Each row is followed by its class. Each block has new classes.
[  1  12  -5   0 -13   0   5  -3  19  -1   1  -2   8  -3   9 -24  -6  -6
   4   3   2  12   1  -7 -15   0  -2  -7   8   4   1   1   4   1  -4  -1
  -5   8  -3   5 -12   8  -6   2   4  -3   7  -6  -8  -5 -13   7  -2  -5
   3  -5  12   6   8  -1  -5  -4  -3   0]
W
[  1  21  11  -7 -12   1  -1  -6  16  -2   3   3   7  -4   7 -15   2  -5
  26  11   7  18  -7 -18 -15  -6   3  -9  13   7   1   4  -3   4  -3   8
  -8  13   0  10 -12   2  -1   2   8   1   1 -11  -6   8 -10  -3 -11 -15
   3  -5  10  13   5  -4  -9  -6   2  -1]
X
[  1   9  -2   4 -14   3  -8 -10  17  -3  -2   2   1   6   4 -27  -1  -3
   6   2   3  12  -7 -16 -14 -10   2  -2   1   4  -4   4   4   6  -2   5
  -2  12   2  16  -6   4   0  -5   4  -3   4  -1 -14   1  -7   4  -8  -7
   2 -13   4  -4   9   2  -8  -4  -3  -5]
C
[  1  13  -3  -2  -9   5  -2  -6  10  -1  -6   3   5   1  11 -18   0  -5
   7   6   4  13  -4 -10 -10   1  -5  -4   7   9   1   3   8  -2   0   4
 -10  11  -3  17  -5   5  -6   3  12  -1   8  -8 -12   2   0   2  -6 -16
   2  -4   8   4   5  -6  -6  -3  -3  -4]
F
[ -4   9  -7  -1  -8  -2  -5   0  32  -3  -6  -1   5   0   5 -28  -8  -5
   7  -1   0  11   1 -14 -20  -8  -2  -8   9  10   2  -1   2   2  -3   4
  -1   5 -11  15 -15   1 -12  -1   2  -2  -2  -9  -7   5 -13  10  -1  -2
   4  -7   6   7   6   7  -2 -10  -6   0]
J
[  2  13  -9   3 -16  -5   6  -5  29  -8  -2   0  12   2   9 -28  -1  -5
   7  -6  -1  11   4 -10 -19  -3   1  -2  13   7  -1  10  -1  -2   0   1
 -12  13  -7  12 -18   0  -6  -2   1  -3  11 -10  -4   1  -7   3  -3  -5
   5 -10  10  11   2  -1  -3  -4  -1   3]
G
[ -2  13  -2   4  -6  -1   9  -7  35  -7  -3   1   5   1  10 -31  -6  -7
   1   0  -3  19   3 -15 -15  -7   1  -4  -1  10  -3  10   1   3  -1   3
  -4   6  -7  13 -13   7 -12   0   6  -6   9  -7  -9   4  -4  -1 -10  -8
   1  -5   7  13  -1  -6  -4  -6  -5   3]
G
[  0  16  -1   6 -10  -1  11  -2  37  -8   2   6  11  -1   3 -33 -14  -1
   3   5   0   9   0 -12 -10 -11   2  -3   0   7   1   8   0  -1  -2   0
  -4   7  -6  17 -17   6  -7  -4  12  -5  13  -3 -11   5 -10   9  -8 -11
   2  -7   9  17   4  -4  -7  -7  -2  -1]
G
[ -2  13  -8   0 -16   7   0  -5  24  -5   0   1   5   4   8 -23  -3  -6
   8  -4   3  14  -7  -9 -14 -13  -2  -9   6  10   3   2  -1   3  -5   1
  -7  12   2  15 -15   8  -8   4   6  -4   3  -8 -14   8  -7  -2  -4  -4
   3  -5  14   9  11  -3  -8  -4  -5   0]
X
[ -2   9 -10  -3  -9   1  -6  -2  12  -9  -4   3  11  -2   7 -21   9  -9
   4   4  -1  18   1  -7 -13  -7  -1  -7   6   6   1   3  -2   5   2   3
  -6   4  -7  14  -8   7 -20  -3   2  -2   8  -8 -11  -4  -9   2  -5  -7
   2  -8  12   6   6  -5   3  -3  -9  -1]
C
[ -6  17  -5   2  -9   5   6  -9  24 -14   6   6   8   1   7 -22   2 -10
   6  12   9  11  -3 -14  -9 -10  -6 -12   0  10  -4   7   8   4  -5   4
  -5   5   2  10 -14  13  -8  -4  -4 -10   8 -13 -10  -1  -7  -4  -3  -8
   5  -9  15  13  10  -5  -7  -5  -9   0]
C
[  4  11  -3   1 -15   0  -3  -3  31 -15   0   4   5   0   1 -42  -6   0
   1 -10   2   7   0 -13 -12  -4  -8  -5   0   6   0   9   1   0   3   4
   1  -1  -6  16  -7   6   3  -6  -4  -5   2  -5  -7   5  -2   3  -5  -9
   4 -11   7   0  -9  -6  -9  -6  -3   0]
G
[  8  15  -8  -2 -12  -4   1  -1  39 -11  -1   4  10  12   2 -31   0  -1
   1   7   4   9  -3  -7 -11   4  -3  -5  11  14   1   5   0   0  -2   6
  -3   7  -4  12 -12   8   0   6   1   0  10 -12  -9   1  -6   4  -6 -17
   6 -16  12  15   1  -2  -2  -8  -8   0]
G
[ -6  12   0   8  -7   6  12  -4  22  -3  -7   0  13  -6  10 -18 -10  -9
   8  12   3  22   2  -5 -14  -5   3  -6   2  10   5  -2  -3   2  -3   2
 -11   8  -3   9 -16  12 -16  -2   9  -3   8 -13  -5  -4   0   6  -4   2
   3  -3  18  11   8   0  -8  -2  -7  -2]
C
[  2   3  -1  -6 -10   2   0  -5  26  -4 -12   2   3   7   5 -21 -11  -6
   9  -2  -3   7 -10 -10  -4  -5  -4  -1   1   6   2  -4  -3   0   1   5
   4   9 -11  18  -3   3  -5   0   9   2   5  18 -11   9  -4   5  -8   1
  -4  -3   5   7   8  -4  -8 -10   2  -6]
K
[ -5   9  -5  -1 -15   7  -1 -11  20   2   2   0  13   2   8  19  -6  -5
   3  -1  -4  16   1  -4  -9  -6  -1   1   5   9   3   3  -3   3  -1   4
  -3  11  -2  12 -16   1 -14  -3  14   2   4  -4  -8  -3  -9  14   0  -3
   3  -8  13   5   8  10  -5  -5  -7   2]
K
[  3  17  -4  -8 -13  -3   1 -10  10  -2  -1   1  12  -4  15 -23   3  -8
  -1   3   0  14   2 -23 -13 -13   0  -9  16   4  -4   3  -5   2  -7  16
 -12  15  -3  13 -21  -9  -6   2  -5 -16   2 -11 -15  16  -3 -15  -6 -18
   7  -8  14  12   8  -9  -5  -3   1  -2]
C
[  1  15   6  -1 -14   2  -2 -21  18   3   2   4   9   7   6 -17  -4  -3
   6   4   8  22  -6  -6  -7  -4   0  -2  11   7  10   7  -4   7  -1   2
  -8  17  -5  12 -11   3  -9   3  20   0   1  -3 -11   6  -7   8  -4 -14
   5  -3  10   5   8   8  -6  -3  -4   1]
X
[  2   9  -6   4 -12   0   8 -11  19   0  -4   4  13  -6  12 -27 -10  -7
   9   0   2  27  -9 -19 -23 -10   5  -5   2   8  -3   1   0  -1  -1   1
  -2  12  -3  15 -14   2  -4  -3   5  -4   3   2 -11   0  -6   3   0  -4
   0  -5  15   3  10  -2  -7  -9  -2  -4]
K
[ -2  11   2   0 -15  -8  -6  -6  30  -5  -1  -4  11   8   9 -23  -4  -5
  -1   7   0   7  -8  -1  -6  -1   6   1   5  10   4  13  -1   2   1   6
 -10   4  -9  18 -11   3  -9  -2  11   6  11  -3  -9   4  -6   9  -4 -14
   8  -2   5  14  -1   6   0  -3  -1  -3]
J
[  1  12  -5  -4 -11   5   6  -1  20  -3  -2   3   8   3   9 -17  -5  -4
   2   5   6   6   0  -5  -8  -4  -2  -7  10   4   8   2  -6  -4  -1   1
  -4  11  -5  16   3   7 -12  -3   5  -6   9  -6 -11   4   1   2  -5 -12
   0 -10  10  13   4  -4  -4  -5  -5  -4]
F
[  3  17  -4   2 -14   1   0  -8  30 -20   3   1   8   2   8 -27  -5  -2
   2   6   0   8   3 -17 -12  -9 -10  -8   4   8   3  14   0   5   1   2
  -6   7  -7  15  -7  -1 -12  -2   5  -3   7 -12  -8   6 -12   6  -9  -9
   3 -13   1  17   7  -8 -18  -3   6  -1]
G
[ -4  17  -8  -2  -9   4  15  -9  21   2  -9   4  13  -1  10 -29 -11  -5
   9   3   5  20   0  -2 -12  -3   0  -4   8  10   1  -2  -4  -2  -6  -1
  -8  13  -3  12 -17   7 -10   0   9   3   5  -6  -3   6  -5   3  -4  -9
   2  -2  19  11   6   2  -4  -5  -8   2]
A
[  0  12   2   3  -9   8   3  -9  22  -3  -4   1  11   2  11 -23  -3  -6
  10   0   1  12 -12 -11  -9  -4  -2  -4  13   6   6   2  -6   0  -6   6
  -6  11  -8  14  -7   6  -1   0   7  -2   2 -14 -13   7  -7  -3  12 -10
   2  -3  10  14  12  -3  -8  -8   0  -4]
A
[  1  11  -4 -16 -13   0   2  -4  19  -2  -1   2   9  -2   8 -22   1  -7
  -5   1   2  15   9  -9 -10 -11  -8 -13  13   4   1  -1  -3   4  -3   4
  -3  10  -9   7 -12   7 -16   1   4  -4   6 -12  -8   6   1   5   0  -7
  -6  -7  10   7   8   4  -3   1  -3   2]
C
[ -2  17  -8   0  -9  -1   9  -1   0  -5  -5   6   9  -6  10 -23  -3  -5
   0   9   3  14   0  -9 -12  -2   1  -9  13   7   4  -4  -6   0  -7   6
  -3  12  -5  13 -12   5 -10   5   3  -8   7 -12  -5   7  -3   0  -4 -10
   1  -7  15  12   8  -5 -12  -5  -3   3]
G
[ -4   6  -1  -4  -8   4   0  -9  10   6  -8  -4  15   1   8 -19   5  -7
   9   0  -4  24  -1 -14 -16  -3  -6  -7  12   6   4   6  -4  -2  -4  -2
  -2  13  -3  10 -15   6 -11  -2   5  -2   8  -4  -8  -4  -6   3  -6 -10
   3  -3   6   9   6  -1 -10  -6  -1   0]
X
[ -3   8   0   7  -7   2   7  -5  26   3  -3   1  10   1  11 -29 -11 -12
  -4   1  -2  19  19 -14 -13 -17   2 -13  -6  -1  -2  11   4   5   3   2
  -8  -5  -5  17 -20  10 -33  -4  -9 -14   8  -9 -10   4  -2   1   3  -1
   2 -10  10  11  17  -1 -11   0  -6   1]
C
[ -1  12  -6  -2  -5  -1   5  -5  29  -2  -2   0  18   3  10 -28   1  -2
   2   3  -3  13  -5  -9 -10  -1   4  -3  -2  14   1   4  -3  -2 -10  11
  -3   7  -8   8  -6   3   1  -2   6   3  12  -6  -6  -8  -3  10  -8  -9
   4  -3   6  14   5  -6   0  -7 -16  -2]
A
[  1   3  -2   2 -16  -2   3  -7  28  -2  -2  -1  13   2  11 -23  -2  -4
   5   3   1  12  -1  -9 -15  -1   1  -6   9   8   3   4  -3  -3   2  -1
  -2  11  -9  19 -14   3  -4  -9   8   0   7  -8  -7  -2 -10  11   2 -10
   4  -3   6   8   9   1  -6  -6  -6  -4]
G
[  0   8  -2  -7 -13   1 -11 -15   0   5  -2  -2   5   0  11 -16  15  -8
   4   6   0  12  -1  -8 -12  -8  -7  -6  12   2  -5   7   2   0  -7   6
 -14  11   0   7 -12  11  -9  -2  -4  -8   3 -11  -8   7  -6  -9   1 -24
   3 -10   9   6   7  -4  -4   4 -11   0]
C
[ -4  14  -1  -6  -9   5  -2  -8  12   4   7   1  10  -4   6 -18   7 -12
   1   9  -1  20   5  -6  -9 -12   1  -8   8   7  -7   3   3   3   2   3
 -16   9  -4   7 -27  10 -16  -2   4  -4   8  -7  -5   4  -8   1 -11 -14
   8  -8  10  16  -2   4   3  -1  -7   1]
C

Each row is followed by its class.
[  2 -10  -1   3  -1  -2  16   6   2   2 -14  -7  -4  -3   1  -1   3  -1
   3  -5 -12  -7   3   0   4  -3   1   6   2   7   0  -2  -1   6  -6   1
  -4  -2   0   2   9  27   4   0   3   2   3  -6  10  -1  -9   9   6 -25
   2  -2  -8  -9  -4   3   0   0  -2  -1]
[95]
[  6  -1  -1   0   1   4   5   6   4   1   8   1  -8   0   1   2   1   1
   6  -6   1   0   4   4   2   0   2  -5  -2   2   6  10   0   3  -8   6
   8   2  -3  -3  -2  12  -3   1  10 -10  -3   0  11   2 -11   5   9 -25
   2   0   6  -1  -4   6  -6  12   1  -8]
[93]
[  5 -11   1   1   1   2  14  11   2   4  -5  -3  -6   5   1   4  -5   2
   5  -7  -2  -1   4  -6   1  -5   0 -12   1   4  -2   9   2   0  -8   2
   5  -1  -4   6   0  16   2  -4  12   3  12   2   2  -6   3   7  -1 -21
   0   1   1 -10  -4   6  -5   8  -1  -5]
[97]
[  5 -11   1   2  -2   6  16   9   0   2   0   1  -1   5   2   1  -2  -4
   3   0  -2  -3   3  -1  -3  -8  -2   0   0   3  -4   1  -3 -10  -5   3
   6   4   3   5   2  18   0   0  -2   0   7   0  -3   2   0   2   2 -19
 -24  -4  -4  -6  -9   0  -6   5  -1   1]
[98]
[  6 -14   0   1  -2   3  18   8   2   3 -12  -6  -2  -2  -2  -1   2  -3
   2  -2  -6   0   4   2   1  -2  -2   7   1   7  -2  -3   0  -5  -5   4
   1  -1   0   4   4  20   2  -2  -2  -3   3  -3  -1   4  -6   5   1 -20
   2  -5  -6  -9 -10   1  -4   1  -2   3]
[98]
